430, 430, -78, 420
-300, -300, 685, 9
-422, -422, 24, -438
-176, -176, 584, 93
143, 143, -678, -172
-35, -35, 581, 241
451, 451, 121, 538
-220, -220, 616, 61
73, 73, -441, -134
325, 325, -576, 70
178, 178, -679, -136
=>
-78, 420, 430, 430
685, 9, -300, -300
24, -438, -422, -422
584, 93, -176, -176
-678, -172, 143, 143
581, 241, -35, -35
121, 538, 451, 451
616, 61, -220, -220
-441, -134, 73, 73
-576, 70, 325, 325
-679, -136, 178, 178

217, -492, 259, -17, 270, -401, -149, 290, 43, -28, 33, 100, -280, -388, -89, 157
-489, -61, -22, -306, -51, -262, -416, 116, 119, 25, 33, 417, -378, -148, 44, 131
-148, -276, -416, 159, -211, -247, -409, 203, -72, -224, 273, 448, 16, -148, -73, 39
=>
-89, 157, 217, -492, 259, -17, 270, -401, -149, 290, 43, -28, 33, 100, -280, -388
44, 131, -489, -61, -22, -306, -51, -262, -416, 116, 119, 25, 33, 417, -378, -148
-73, 39, -148, -276, -416, 159, -211, -247, -409, 203, -72, -224, 273, 448, 16, -148

-173, -165, 169, -150, -158, 54, 62, -156
-204, -632, 156, 53, -193, -101, -87, -54
-88, 298, 127, -83, -78, 87, 86, -77
-119, -361, 107, 76, -122, -232, -228, -2
-172, -546, 143, 42, -168, -159, -152, -48
-30, 282, 20, 314, -20, -91, -73, 189
-251, -250, 193, -147, -218, 232, 264, -185
-172, -382, 162, -77, -164, -66, -62, -116
-216, 58, 158, -40, -182, 309, 347, -104
-14, 376, 26, 207, -21, -148, -138, 128
=>
62, -156, -173, -165, 169, -150, -158, 54
-87, -54, -204, -632, 156, 53, -193, -101
86, -77, -88, 298, 127, -83, -78, 87
-228, -2, -119, -361, 107, 76, -122, -232
-152, -48, -172, -546, 143, 42, -168, -159
-73, 189, -30, 282, 20, 314, -20, -91
264, -185, -251, -250, 193, -147, -218, 232
-62, -116, -172, -382, 162, -77, -164, -66
347, -104, -216, 58, 158, -40, -182, 309
-138, 128, -14, 376, 26, 207, -21, -148

-505, 297, -320
-441, 302, -337
34, 291, -391
-4, 302, -383
-530, 300, -319
351, 186, -287
275, 209, -326
=>
297, -320, -505
302, -337, -441
291, -391, 34
302, -383, -4
300, -319, -530
186, -287, 351
209, -326, 275

77, -102, -108, -179, 30, 204, -218, -131, -157, -61, -169
268, -116, 125, 27, -34, 200, -36, -67, -111, -37, -4
-170, 159, 181, 541, -142, -499, 528, 325, 303, 209, 251
-5, 88, 91, 144, 19, -75, 156, 111, 117, 78, 113
=>
-61, -169, 77, -102, -108, -179, 30, 204, -218, -131, -157
-37, -4, 268, -116, 125, 27, -34, 200, -36, -67, -111
209, 251, -170, 159, 181, 541, -142, -499, 528, 325, 303
78, 113, -5, 88, 91, 144, 19, -75, 156, 111, 117

-491, -236, -297, 419, -64, 347, -136, -155
12, -63, 0, 137, -153, 29, -108, 0
-43, 126, -299, 0, -160, -82, 75, 184
42, 194, 0, 0, 0, 0, -270, 284
0, 240, -283, 2, 37, 0, 61, 321
40, 47, 57, 0, -35, 245, -100, -12
0, -127, -185, 49, 0, -38, 49, 0
0, 0, -28, 0, -190, 271, -227, -600
-94, 144, -173, 140, 288, 192, 355, 157
-34, 0, 51, 204, 202, 0, 0, 55
-115, 155, -361, 72, 97, 0, 102, 309
0, 99, 0, 341, 0, 18, 110, -327
=>
-136, -155, -491, -236, -297, 419, -64, 347
-108, 0, 12, -63, 0, 137, -153, 29
75, 184, -43, 126, -299, 0, -160, -82
-270, 284, 42, 194, 0, 0, 0, 0
61, 321, 0, 240, -283, 2, 37, 0
-100, -12, 40, 47, 57, 0, -35, 245
49, 0, 0, -127, -185, 49, 0, -38
-227, -600, 0, 0, -28, 0, -190, 271
355, 157, -94, 144, -173, 140, 288, 192
0, 55, -34, 0, 51, 204, 202, 0
102, 309, -115, 155, -361, 72, 97, 0
110, -327, 0, 99, 0, 341, 0, 18

-226, -18, -141, -41, 97, -137, -379, -119, 238, 206, 143, 155
-199, 544, -93, 65, 60, -491, -101, 63, 126, 126, -112, 353
-35, 16, 63, 71, 87, -95, -152, -134, 73, -10, -102, 93
128, 240, 186, 151, 14, -141, 210, 13, -127, -199, -314, 52
-177, 559, -70, 85, 67, -500, -87, 42, 114, 98, -150, 353
=>
143, 155, -226, -18, -141, -41, 97, -137, -379, -119, 238, 206
-112, 353, -199, 544, -93, 65, 60, -491, -101, 63, 126, 126
-102, 93, -35, 16, 63, 71, 87, -95, -152, -134, 73, -10
-314, 52, 128, 240, 186, 151, 14, -141, 210, 13, -127, -199
-150, 353, -177, 559, -70, 85, 67, -500, -87, 42, 114, 98

214, -38, -127, -8, -13, 132, -14, 52, 90, -91, -194, -166
9, -41, 155, -474, -26, 198, -13, 112, 274, 59, 1, -47
566, 20, -480, -22, 44, -431, -215, 256, -143, 163, -194, -62
-289, -70, -396, 204, 193, -203, 389, 59, 162, -447, 130, -373
-55, 189, -134, 63, -150, -32, -17, 242, 4, -143, 24, 41
-17, 192, -116, 344, 441, -62, -266, -215, 113, -28, -502, -76
=>
-194, -166, 214, -38, -127, -8, -13, 132, -14, 52, 90, -91
1, -47, 9, -41, 155, -474, -26, 198, -13, 112, 274, 59
-194, -62, 566, 20, -480, -22, 44, -431, -215, 256, -143, 163
130, -373, -289, -70, -396, 204, 193, -203, 389, 59, 162, -447
24, 41, -55, 189, -134, 63, -150, -32, -17, 242, 4, -143
-502, -76, -17, 192, -116, 344, 441, -62, -266, -215, 113, -28
